Here is a tiny trained network, its code and every weight. The questions are about switching its units off for an input and a class, where a switched-off unit gives its printed mean instead of its output.

import numpy as np


def w(rows, s, z=0):
    codes = np.array(rows[::2]) - 128.0
    scale = np.full(codes.shape[1], s)
    scale[-1] = z or s
    return codes * scale


def norm(h):
    return h / np.sqrt((h * h).mean(-1, keepdims=True) + 1e-5)


def f(y):
    return np.maximum(y, 0)


def log_softmax(a):
    a = a - a.max(-1, keepdims=True)
    return a - np.log(np.exp(a).sum(-1, keepdims=True))


def net(x, mask):
    res = np.array(x, float).reshape(1, 8) / 4 @ E
    u = 0
    for l in range(4):
        y = f(norm(res) @ A[l][:, :-1].T + A[l][:, -1])
        res = res + np.where(mask[u : u + 6], y, B[l][:, -1]) @ B[l][:, :-1]
        u += 6
    return log_softmax(norm(res)[-1] @ U[:, :-1].T + U[:, -1])


A, B = {}, {}
E = w([
[119,48,52],'x0',
[187,123,87],'x1',
[192,185,146],'x2',
[130,169,40],'x3',
[128,2,163],'x4',
[139,208,145],'x5',
[11,144,149],'x6',
[166,108,27],'x7',
],0.009)
A[0] = w([
[149,254,26,129],'L0N0',
[118,155,49,116],'L0N1',
[123,182,77,191],'L0N2',
[76,150,174,100],'L0N3',
[62,105,174,136],'L0N4',
[149,98,165,9],'L0N5',
],0.015,0.011)
B[0] = w([
[182,87,97,254],'L0N0',
[155,119,49,177],'L0N1',
[167,165,107,227],'L0N2',
[63,186,137,173],'L0N3',
[66,132,111,197],'L0N4',
[10,57,220,128],'L0N5',
],0.013,0.0091)
A[1] = w([
[91,219,140,37],'L1N0',
[113,141,134,27],'L1N1',
[146,147,159,3],'L1N2',
[107,255,206,107],'L1N3',
[156,3,157,99],'L1N4',
[214,169,182,127],'L1N5',
],0.0097,0.0066)
B[1] = w([
[31,239,159,172],'L1N0',
[118,123,72,128],'L1N1',
[199,217,156,128],'L1N2',
[187,255,100,254],'L1N3',
[84,91,228,211],'L1N4',
[226,172,199,220],'L1N5',
],0.0098,0.004)
A[2] = w([
[58,169,162,92],'L2N0',
[130,118,176,1],'L2N1',
[243,106,120,139],'L2N2',
[134,254,206,170],'L2N3',
[101,198,195,108],'L2N4',
[147,146,11,120],'L2N5',
],0.0095,0.008)
B[2] = w([
[120,176,90,169],'L2N0',
[66,57,253,128],'L2N1',
[161,103,170,235],'L2N2',
[181,214,132,254],'L2N3',
[100,222,126,184],'L2N4',
[197,133,91,208],'L2N5',
],0.011,0.0066)
A[3] = w([
[204,47,157,124],'L3N0',
[254,71,168,124],'L3N1',
[77,11,129,169],'L3N2',
[182,51,108,163],'L3N3',
[155,17,176,85],'L3N4',
[181,111,131,8],'L3N5',
],0.009,0.011)
B[3] = w([
[120,120,162,210],'L3N0',
[143,78,200,254],'L3N1',
[4,136,166,216],'L3N2',
[42,70,151,253],'L3N3',
[116,47,181,164],'L3N4',
[27,198,248,128],'L3N5',
],0.011,0.0052)
U = w([
[154,138,159,29],'0',
[161,104,3,38],'1',
[124,216,194,156],'2',
[169,99,144,254],'3',
[37,186,126,51],'4',
[39,43,192,128],'5',
],0.016,0.0061)

Each question gives the input, the list of numbers given to net, and the class t.
The units are the neurons (one row each of A and B). Each row of codes is followed by its name. A weight is (code - 128) times the scale printed after its matrix; where a second scale follows, it is the last column's (A, B and U).
mask holds one flag per neuron, layer by layer. A switched-off neuron (its flag False) gives its mean, the last column of its row in B, instead of its output. The means were averaged over made-up inputs and are rounded, as every weight is.
A unit's drop is (log p(t) with every unit on - log p(t) with that unit switched off) / (log p(t) with every unit on - log p(t) with every unit switched off).
The circuit of an input: a set's keep is (log p(t) with only the set's units on - log p(t) with every unit switched off) / (log p(t) with every unit on - log p(t) with every unit switched off). Starting from the 12 units with the biggest drops (on a tie, the unit counted first), units are removed one at a time, each time the one whose removal leaves the highest keep (on an exact tie, the one counted first), for as long as the keep stays at least 0.8.
circuit, biggest first: the units of the circuit, biggest drop first
k most important neurons: the k neurons with the biggest drops, biggest first
top k neurons in layer l: the k neurons of layer l with the biggest drops, biggest first
drop of u: that unit's drop, to one decimal
input [-8,4,4,5,8,-5,2,-4], class 4: top 2 neurons in layer 2 => [L2N4 L2N2]
input [2,-1,1,6,-6,0,5,-6], class 1: 2 most important neurons => [L0N0 L0N1]
input [-4,8,-2,1,-8,8,-4,1], class 1: circuit, biggest first => [L0N0]
input [-6,1,4,-6,4,8,7,7], class 4: circuit, biggest first => [L0N3 L1N0]
input [-1,1,1,-3,5,-2,-2,-6], class 5: 2 most important neurons => [L0N2 L1N3]
input [-3,-2,-2,0,4,7,3,8], class 3: top 3 neurons in layer 0 => [L0N0 L0N4 L0N3]
input [-2,5,5,-4,3,-7,7,0], class 4: top 2 neurons in layer 0 => [L0N0 L0N4]
input [5,-8,7,7,-8,3,5,-1], class 3: 3 most important neurons => [L0N0 L0N2 L0N4]
input [-7,-4,1,4,0,3,-3,1], class 3: top 2 neurons in layer 0 => [L0N0 L0N3]
input [4,-3,-3,-6,-8,-7,3,3], class 1: top 2 neurons in layer 2 => [L2N5 L2N2]
input [2,1,-1,4,3,1,-5,0], class 5: top 2 neurons in layer 0 => [L0N3 L0N2]
input [-6,0,-2,8,5,1,1,2], class 3: top 3 neurons in layer 0 => [L0N0 L0N4 L0N3]
input [-1,5,2,6,6,-1,4,-8], class 4: top 2 neurons in layer 0 => [L0N4 L0N2]
input [1,-2,6,-1,5,0,4,2], class 4: most important neuron => [L0N0]
input [-6,-5,6,6,6,5,3,4], class 3: drop of L0N0 => 0.6
input [-2,4,-1,1,-7,-2,2,0], class 1: drop of L0N1 => 0.2
input [0,4,-4,7,8,-4,-5,0], class 5: drop of L2N5 => 0.0
